Below are the code and all the weights of a small trained network. Each question names an input and a target symbol and asks about switching units off, where a switched-off unit gives its printed mean instead of its output.

import numpy as np


def w(rows, s, z=0):
    codes = np.array(rows[::2]) - 128.0
    scale = np.full(codes.shape[1], s)
    scale[-1] = z or s
    return codes * scale


def f(y):
    return np.maximum(y, 0)


def softmax(a):
    e = np.exp(a - a.max(-1, keepdims=True))
    return e / e.sum(-1, keepdims=True)


def log_softmax(a):
    a = a - a.max(-1, keepdims=True)
    return a - np.log(np.exp(a).sum(-1, keepdims=True))


def net(x, mask):
    ids = ['ΛΩβγδεηθμπσ'.index(c) for c in x.split()]
    T = len(ids)
    res = E[ids] + P[:T]
    r = res
    for j in range(2):
        rows = slice(4 * j, 4 * j + 4)
        q, k, v = (r @ M[0][rows].T for M in (Q, K, V))
        z = softmax(np.where(np.tri(T) > 0, q @ k.T / 4**0.5, -1e9)) @ v
        o = O[0][rows]
        res = res + np.where(mask[j], z, o[:, -1]) @ o[:, :-1]
    y = f(res @ A[0][:, :-1].T + A[0][:, -1])
    res = res + np.where(mask[2:6], y, B[0][:, -1]) @ B[0][:, :-1]
    return log_softmax(res[-1] @ U[:, :-1].T + U[:, -1])


Q, K, V, O, A, B = {}, {}, {}, {}, {}, {}
E = w([
[103,134,51],'Λ',
[100,191,253],'Ω',
[123,140,90],'β',
[37,129,170],'γ',
[153,104,148],'δ',
[117,118,124],'ε',
[109,104,117],'η',
[107,124,169],'θ',
[187,129,119],'μ',
[142,211,130],'π',
[113,114,122],'σ',
],0.036)
P = w([
[103,165,44],'0',
[107,150,113],'1',
[125,138,133],'2',
[139,141,154],'3',
[155,149,169],'4',
[156,166,181],'5',
[157,179,190],'6',
[156,192,200],'7',
[146,205,211],'8',
[135,228,219],'9',
[154,238,223],'10',
[139,253,229],'11',
[119,228,141],'12',
],0.0051)
Q[0] = w([
[198,145,5],'h0',
[55,181,243],'h0',
[198,128,32],'h0',
[212,109,30],'h0',
[121,62,108],'h1',
[133,81,128],'h1',
[157,126,138],'h1',
[94,91,130],'h1',
],0.02)
K[0] = w([
[138,170,226],'h0',
[119,102,55],'h0',
[121,192,243],'h0',
[135,160,222],'h0',
[7,116,158],'h1',
[96,130,115],'h1',
[130,118,92],'h1',
[80,194,175],'h1',
],0.018)
V[0] = w([
[209,102,63],'h0',
[2,94,86],'h0',
[131,241,88],'h0',
[116,53,83],'h0',
[131,98,165],'h1',
[146,168,82],'h1',
[194,116,157],'h1',
[132,230,140],'h1',
],0.0084)
O[0] = w([
[30,254,130,8],'h0',
[121,67,95,253],'h0',
[142,107,202,253],'h0',
[109,141,63,67],'h0',
[129,106,138,109],'h1',
[137,144,107,170],'h1',
[135,94,85,168],'h1',
[127,174,149,201],'h1',
],0.0099,0.0042)
A[0] = w([
[9,112,128,170],'n0',
[210,145,131,254],'n1',
[132,225,86,177],'n2',
[76,167,109,96],'n3',
],0.011,0.0058)
B[0] = w([
[251,105,80,211],'n0',
[2,147,70,248],'n1',
[231,100,167,201],'n2',
[63,67,139,173],'n3',
],0.01,0.014)
U = w([
[111,69,95,119],'Λ',
[100,89,196,112],'Ω',
[71,59,167,133],'β',
[174,42,175,74],'γ',
[3,138,147,215],'δ',
[122,120,114,134],'ε',
[216,134,49,8],'η',
[114,106,135,111],'θ',
[155,112,130,155],'μ',
[120,224,74,163],'π',
[54,169,48,171],'σ',
],0.013,0.016)

Each question gives the input, a string of symbols that net reads in full, and the target symbol t.
The units are the heads (4 rows each of Q, K, V and O) and the neurons (one row each of A and B). Each row of codes is followed by its name. A weight is (code - 128) times the scale printed after its matrix; where a second scale follows, it is the last column's (O, A, B and U).
mask holds one flag per unit, heads first, then neurons. A switched-off unit (its flag False) gives its mean, the last column of its rows in O or B, instead of its output. The means were averaged over made-up inputs and are rounded, as every weight is.
A unit's drop is (log p(t) with every unit on - log p(t) with that unit switched off) / (log p(t) with every unit on - log p(t) with every unit switched off).
The circuit of an input: a set's keep is (log p(t) with only the set's units on - log p(t) with every unit switched off) / (log p(t) with every unit on - log p(t) with every unit switched off). Starting from all 6 units, units are removed one at a time, each time the one whose removal leaves the highest keep (on an exact tie, the one counted first), for as long as the keep stays at least 0.8.
circuit, biggest first: the units of the circuit, biggest drop first
k most important neurons: the k neurons with the biggest drops, biggest first
heads that matter: for each layer, one digit per head in row order, 1 if its drop is at least 0.15 and else 0, layers parted by /
drop of u: that unit's drop, to one decimal
input μ μ Λ, target η: 3 most important neurons => n2, n0, n1
input μ μ μ θ μ μ μ Ω Λ, target β: circuit, biggest first => h0, n1, n0
input π δ π, target δ: heads that matter => 11
input μ Ω η μ μ, target β: heads that matter => 10
input μ μ μ μ δ μ μ σ, target μ: 2 most important neurons => n1, n2
input β Λ σ Λ, target η: 3 most important neurons => n1, n2, n0
input γ μ ε μ Λ π β, target δ: circuit, biggest first => h0, n0, n2
input σ μ μ μ σ η δ μ ε Λ Λ γ, target γ: circuit, biggest first => n0
input μ Ω μ γ μ π μ σ μ σ, target μ: circuit, biggest first => h0, n2, n1
input γ μ σ μ μ μ σ μ Ω β Λ Ω δ, target δ: 2 most important neurons => n0, n2
input θ μ Λ μ, target σ: 3 most important neurons => n1, n2, n0
input μ μ μ μ γ μ π ε μ μ μ β, target δ: 3 most important neurons => n0, n2, n1
input Λ γ μ Λ Λ Λ Λ, target Λ: drop of h0 => 1.0
input β π μ, target δ: drop of n1 => 0.4
input μ Λ π μ μ, target δ: drop of n3 => 0.0
input μ δ Λ μ θ Λ μ γ β μ Λ, target Λ: most important neuron => n0
